Here is a tiny trained network, its code and every weight. The questions are about switching its units off for an input and a class, where a switched-off unit gives its printed mean instead of its output.

import numpy as np


def w(rows, s, z=0):
    codes = np.array(rows[::2]) - 128.0
    scale = np.full(codes.shape[1], s)
    scale[-1] = z or s
    return codes * scale


def f(y):
    return np.maximum(y, 0)


def log_softmax(a):
    a = a - a.max(-1, keepdims=True)
    return a - np.log(np.exp(a).sum(-1, keepdims=True))


def net(x, mask):
    res = np.array(x, float).reshape(1, 7) / 4 @ E
    y = f(res @ A[0][:, :-1].T + A[0][:, -1])
    res = res + np.where(mask, y, B[0][:, -1]) @ B[0][:, :-1]
    return log_softmax(res[-1] @ U[:, :-1].T + U[:, -1])


A, B = {}, {}
E = w([
[128,127,129,128],'x0',
[128,127,129,128],'x1',
[117,47,66,15],'x2',
[128,126,129,128],'x3',
[187,67,25,192],'x4',
[2,88,88,176],'x5',
[128,129,127,128],'x6',
],0.0074)
A[0] = w([
[149,134,124,126,125],'n0',
[183,139,143,112,111],'n1',
[114,82,79,3,42],'n2',
[133,125,123,133,96],'n3',
[128,131,125,126,81],'n4',
[128,142,142,156,54],'n5',
[197,145,146,104,93],'n6',
[53,114,111,156,117],'n7',
[146,128,99,166,61],'n8',
[80,121,117,145,122],'n9',
[111,139,163,107,30],'n10',
[78,122,118,144,118],'n11',
[138,157,164,192,76],'n12',
[126,130,126,127,94],'n13',
[146,123,99,148,45],'n14',
[137,128,115,149,97],'n15',
[126,113,122,104,80],'n16',
[116,94,97,44,34],'n17',
[125,123,121,108,100],'n18',
[133,123,116,123,74],'n19',
[191,142,145,108,107],'n20',
[136,144,170,190,49],'n21',
[71,168,207,80,62],'n22',
[171,138,139,114,115],'n23',
[190,144,144,105,102],'n24',
[139,189,174,236,66],'n25',
[133,129,124,128,33],'n26',
[86,120,119,139,57],'n27',
[112,116,161,106,67],'n28',
[10,106,107,181,101],'n29',
[145,118,107,147,46],'n30',
[65,119,114,151,122],'n31',
[156,119,84,161,30],'n32',
[125,118,113,102,35],'n33',
[107,122,153,97,74],'n34',
[78,166,190,63,35],'n35',
[126,108,122,98,72],'n36',
[231,148,159,94,108],'n37',
[100,148,165,101,47],'n38',
[133,145,167,189,28],'n39',
[128,140,131,145,80],'n40',
[201,86,37,191,2],'n41',
],0.016,0.003)
B[0] = w([
[118,129,143,130,148],'n0',
[122,132,170,106,186],'n1',
[127,114,36,72,242],'n2',
[125,131,128,132,132],'n3',
[134,121,133,132,128],'n4',
[130,130,106,114,152],'n5',
[127,130,180,99,200],'n6',
[133,140,178,96,198],'n7',
[125,121,124,169,165],'n8',
[125,132,161,109,172],'n9',
[131,136,125,163,156],'n10',
[128,124,164,111,172],'n11',
[126,124,72,97,200],'n12',
[132,127,128,129,128],'n13',
[131,129,129,159,152],'n14',
[121,139,120,144,148],'n15',
[124,129,110,117,147],'n16',
[132,123,64,89,201],'n17',
[122,130,115,118,143],'n18',
[120,140,117,129,134],'n19',
[125,133,175,102,195],'n20',
[125,121,79,101,190],'n21',
[131,129,133,227,224],'n22',
[123,133,159,111,174],'n23',
[128,135,173,100,194],'n24',
[127,104,38,78,254],'n25',
[127,132,132,125,128],'n26',
[130,136,156,116,156],'n27',
[124,126,122,155,152],'n28',
[130,138,214,79,239],'n29',
[129,133,127,154,149],'n30',
[135,132,171,102,186],'n31',
[134,122,131,180,171],'n32',
[122,135,108,114,144],'n33',
[127,120,120,158,158],'n34',
[133,134,126,218,215],'n35',
[123,125,106,115,153],'n36',
[129,130,210,85,240],'n37',
[127,130,129,175,169],'n38',
[123,125,79,100,185],'n39',
[132,131,117,118,142],'n40',
[126,142,128,255,237],'n41',
],0.057,0.0098)
U = w([
[130,143,225,60,149],'0',
[125,95,8,70,214],'1',
[135,139,119,253,7],'2',
],0.0056,0.0016)

Each question gives the input, the list of numbers given to net, and the class t.
The units are the neurons (one row each of A and B). Each row of codes is followed by its name. A weight is (code - 128) times the scale printed after its matrix; where a second scale follows, it is the last column's (A, B and U).
mask holds one flag per neuron, in row order. A switched-off neuron (its flag False) gives its mean, the last column of its row in B, instead of its output. The means were averaged over made-up inputs and are rounded, as every weight is.
A unit's drop is (log p(t) with every unit on - log p(t) with that unit switched off) / (log p(t) with every unit on - log p(t) with every unit switched off).
The circuit of an input: a set's keep is (log p(t) with only the set's units on - log p(t) with every unit switched off) / (log p(t) with every unit on - log p(t) with every unit switched off). Starting from the 12 units with the biggest drops (on a tie, the unit counted first), units are removed one at a time, each time the one whose removal leaves the highest keep (on an exact tie, the one counted first), for as long as the keep stays at least 0.8.
circuit, biggest first: the units of the circuit, biggest drop first
k most important neurons: the k neurons with the biggest drops, biggest first
drop when u is switched off: that unit's drop, to one decimal
input [-7,-5,-7,6,-5,-3,-5], class 1: circuit, biggest first => n25
input [5,-3,4,-3,5,-4,6], class 2: 3 most important neurons => n41; n29; n25
input [6,-7,4,-5,-2,3,-6], class 1: 2 most important neurons => n2; n37
input [-3,-5,5,5,8,-7,-3], class 2: 3 most important neurons => n41; n29; n32
input [1,-5,5,-4,8,8,8], class 0: 3 most important neurons => n29; n7; n22
input [7,2,7,-3,-5,-6,6], class 1: 2 most important neurons => n2; n17
input [1,-1,-3,6,-6,-4,0], class 2: 2 most important neurons => n22; n35
input [8,-6,6,-4,4,-5,-7], class 1: 4 most important neurons => n2; n29; n17; n7
input [-1,3,-5,8,6,-5,6], class 2: 4 most important neurons => n41; n29; n2; n32
input [4,1,-3,1,-8,6,5], class 2: 2 most important neurons => n22; n35
input [4,1,-4,-4,-6,1,2], class 2: drop when n22 is switched off => 0.5
input [-3,0,-8,4,7,0,-1], class 1: drop when n25 is switched off => 3.4
input [5,-6,6,3,-8,-2,8], class 2: drop when n35 is switched off => 0.7
input [7,-6,-7,-7,4,-5,3], class 1: drop when n25 is switched off => 1.8
